Here is a tiny trained network, its code and every weight. The questions are about switching its units off for an input and a class, where a switched-off unit gives its printed mean instead of its output.

import numpy as np


def w(rows, s, z=0):
    codes = np.array(rows[::2]) - 128.0
    scale = np.full(codes.shape[1], s)
    scale[-1] = z or s
    return codes * scale


def norm(h):
    return h / np.sqrt((h * h).mean(-1, keepdims=True) + 1e-5)


def f(y):
    return np.maximum(y, 0)


def log_softmax(a):
    a = a - a.max(-1, keepdims=True)
    return a - np.log(np.exp(a).sum(-1, keepdims=True))


def net(x, mask):
    res = np.array(x, float).reshape(1, 8) / 4 @ E
    u = 0
    for l in range(2):
        y = f(norm(res) @ A[l][:, :-1].T + A[l][:, -1])
        res = res + np.where(mask[u : u + 10], y, B[l][:, -1]) @ B[l][:, :-1]
        u += 10
    return log_softmax(norm(res)[-1] @ U[:, :-1].T + U[:, -1])


A, B = {}, {}
E = w([
[145,144,95,72,94,75,142,169,17,185,148,116],'x0',
[122,100,177,193,160,87,165,156,124,123,194,49],'x1',
[128,129,136,129,128,124,126,121,125,126,130,124],'x2',
[232,197,125,240,98,155,123,183,123,207,57,140],'x3',
[195,116,113,118,249,132,253,126,110,135,164,246],'x4',
[133,194,168,125,138,242,122,125,57,71,153,99],'x5',
[148,135,74,192,96,91,118,74,108,46,155,157],'x6',
[50,200,69,162,149,144,169,26,170,222,161,81],'x7',
],0.0041)
A[0] = w([
[177,140,41,168,41,56,169,64,83,37,179,148,108],'0.n0',
[140,165,54,102,94,192,68,69,153,160,109,168,105],'0.n1',
[48,23,154,3,137,110,139,41,42,107,174,122,11],'0.n2',
[114,147,161,127,47,102,80,147,139,107,120,89,219],'0.n3',
[170,138,120,67,118,140,76,153,128,103,81,204,91],'0.n4',
[199,149,112,179,84,120,159,179,61,198,84,125,165],'0.n5',
[92,98,99,142,147,51,110,161,174,139,96,158,15],'0.n6',
[97,214,194,128,149,227,118,132,28,56,168,108,2],'0.n7',
[86,50,138,163,150,13,106,166,217,168,64,173,33],'0.n8',
[84,143,60,142,104,151,185,24,122,191,161,99,9],'0.n9',
],0.0043,0.0044)
B[0] = w([
[115,46,85,148,216,177,40,134,106,182,99,111,195],'0.n0',
[108,122,166,143,142,69,193,113,90,116,80,84,181],'0.n1',
[92,206,48,145,121,110,125,254,230,76,139,104,196],'0.n2',
[90,109,113,149,187,125,195,113,78,166,186,235,253],'0.n3',
[95,167,176,148,181,42,188,78,104,143,93,36,173],'0.n4',
[50,156,63,72,146,85,116,156,175,49,195,119,246],'0.n5',
[197,140,102,112,74,174,135,90,120,132,171,114,141],'0.n6',
[204,94,32,91,72,133,148,60,164,159,178,84,179],'0.n7',
[200,153,83,90,82,229,159,71,96,107,200,65,178],'0.n8',
[96,209,178,136,176,79,97,79,153,185,145,96,170],'0.n9',
],0.0053,0.0045)
A[1] = w([
[149,110,193,191,147,117,147,148,110,122,187,59,35],'1.n0',
[141,106,200,179,129,184,112,63,254,81,103,151,6],'1.n1',
[111,124,181,57,140,176,153,190,159,208,114,89,78],'1.n2',
[202,64,177,89,97,108,83,198,99,54,104,155,65],'1.n3',
[167,70,93,118,88,63,123,111,182,184,124,144,62],'1.n4',
[100,131,77,150,170,111,130,134,137,121,179,121,207],'1.n5',
[61,119,151,146,15,126,41,121,123,142,122,83,95],'1.n6',
[146,172,141,123,114,211,136,113,94,99,138,103,1],'1.n7',
[197,198,108,211,103,126,121,189,128,175,89,126,59],'1.n8',
[130,172,102,62,114,145,115,80,121,121,44,186,114],'1.n9',
],0.0082,0.0033)
B[1] = w([
[109,89,136,118,52,86,189,112,116,99,31,114,162],'1.n0',
[140,160,65,51,89,40,69,216,26,217,142,130,173],'1.n1',
[160,89,70,229,129,123,26,64,88,69,97,166,174],'1.n2',
[51,253,132,185,159,149,153,13,187,253,124,83,179],'1.n3',
[176,166,159,97,79,241,127,72,86,51,192,80,161],'1.n4',
[163,130,202,128,79,164,84,167,130,127,52,146,254],'1.n5',
[225,125,148,120,230,149,219,164,143,129,141,230,183],'1.n6',
[187,74,90,97,66,126,137,63,185,125,203,104,151],'1.n7',
[17,60,141,26,170,136,95,133,201,34,187,127,170],'1.n8',
[135,55,213,211,74,89,183,181,129,111,118,57,162],'1.n9',
],0.0065,0.0086)
U = w([
[74,208,139,153,157,123,144,63,178,200,136,89,125],'0',
[51,121,106,62,146,124,104,188,208,36,172,127,112],'1',
[209,107,100,84,59,176,154,74,137,103,199,78,100],'2',
[139,146,99,74,106,79,106,191,49,192,132,132,190],'3',
[185,104,151,136,196,147,210,149,125,133,135,254,90],'4',
[139,141,140,140,111,142,109,137,125,120,89,124,254],'5',
[119,78,167,175,78,86,197,144,114,102,51,69,64],'6',
[136,82,82,194,156,150,28,98,104,100,92,148,61],'7',
],0.0098,0.0062)

Each question gives the input, the list of numbers given to net, and the class t.
The units are the neurons (one row each of A and B). Each row of codes is followed by its name. A weight is (code - 128) times the scale printed after its matrix; where a second scale follows, it is the last column's (A, B and U).
mask holds one flag per neuron, layer by layer. A switched-off neuron (its flag False) gives its mean, the last column of its row in B, instead of its output. The means were averaged over made-up inputs and are rounded, as every weight is.
A unit's drop is (log p(t) with every unit on - log p(t) with that unit switched off) / (log p(t) with every unit on - log p(t) with every unit switched off).
The circuit of an input: a set's keep is (log p(t) with only the set's units on - log p(t) with every unit switched off) / (log p(t) with every unit on - log p(t) with every unit switched off). Starting from the 12 units with the biggest drops (on a tie, the unit counted first), units are removed one at a time, each time the one whose removal leaves the highest keep (on an exact tie, the one counted first), for as long as the keep stays at least 0.8.
circuit, biggest first: the units of the circuit, biggest drop first
k most important neurons: the k neurons with the biggest drops, biggest first
top k neurons in layer l: the k neurons of layer l with the biggest drops, biggest first
input [-5,3,-3,-4,-1,5,-4,1], class 2: circuit, biggest first : (0.n7)
input [-8,-7,-7,-2,-7,-7,-5,6], class 3: 4 most important neurons : (1.n1; 1.n3; 0.n7; 0.n5)
input [-8,7,4,-2,5,8,1,0], class 2: circuit, biggest first : (1.n7; 0.n7)
input [-3,-4,-4,6,2,-7,-3,-6], class 2: 3 most important neurons : (1.n4; 0.n8; 0.n2)
input [-6,5,2,1,3,-5,0,-4], class 3: 2 most important neurons : (1.n1; 0.n7)
input [-7,8,4,-3,6,-2,4,5], class 6: 2 most important neurons : (1.n0; 1.n6)
input [7,8,-2,-2,1,7,8,0], class 6: 2 most important neurons : (1.n0; 0.n8)
input [-5,8,0,-2,-6,-2,-1,5], class 6: circuit, biggest first : (1.n0; 1.n3)
input [5,-4,1,-2,-5,7,5,0], class 2: 4 most important neurons : (0.n7; 1.n7; 1.n1; 1.n2)
input [6,-4,6,1,6,-4,7,-2], class 7: circuit, biggest first : (0.n0; 1.n6)
input [6,-8,6,6,-5,-3,0,7], class 6: 3 most important neurons : (1.n9; 0.n1; 1.n3)
input [-3,-6,3,2,-5,-8,7,-6], class 2: 2 most important neurons : (1.n4; 0.n8)
input [-8,-7,-3,6,3,-3,6,7], class 3: circuit, biggest first : (1.n1; 0.n3)
input [6,-8,-1,2,-3,-3,6,2], class 6: circuit, biggest first : (1.n9)
input [-8,-4,-8,7,4,1,8,-6], class 3: 4 most important neurons : (1.n1; 0.n2; 1.n2; 0.n3)
input [-3,8,0,-6,0,-6,6,2], class 6: top 3 neurons in layer 1 : (1.n0; 1.n5; 1.n8)
input [2,-6,3,-6,-4,8,6,-2], class 2: 2 most important neurons : (0.n7; 0.n5)
input [2,3,-6,0,5,-6,5,-5], class 2: 2 most important neurons : (1.n4; 0.n8)
input [-6,4,-7,7,6,-7,8,7], class 7: circuit, biggest first : (1.n3; 0.n0; 1.n6)
input [7,7,7,1,5,8,0,7], class 2: top 2 neurons in layer 1 : (1.n3; 1.n7)
input [-5,8,0,5,6,0,-8,-8], class 0: top neuron in layer 0 : (0.n3)
input [-3,-8,-4,1,-3,3,-8,-8], class 0: top 2 neurons in layer 1 : (1.n3; 1.n5)
input [5,1,3,1,3,-1,7,5], class 7: 4 most important neurons : (0.n0; 1.n3; 1.n1; 1.n5)
input [0,-4,-3,-3,-4,-4,3,0], class 2: top 3 neurons in layer 0 : (0.n5; 0.n8; 0.n6)
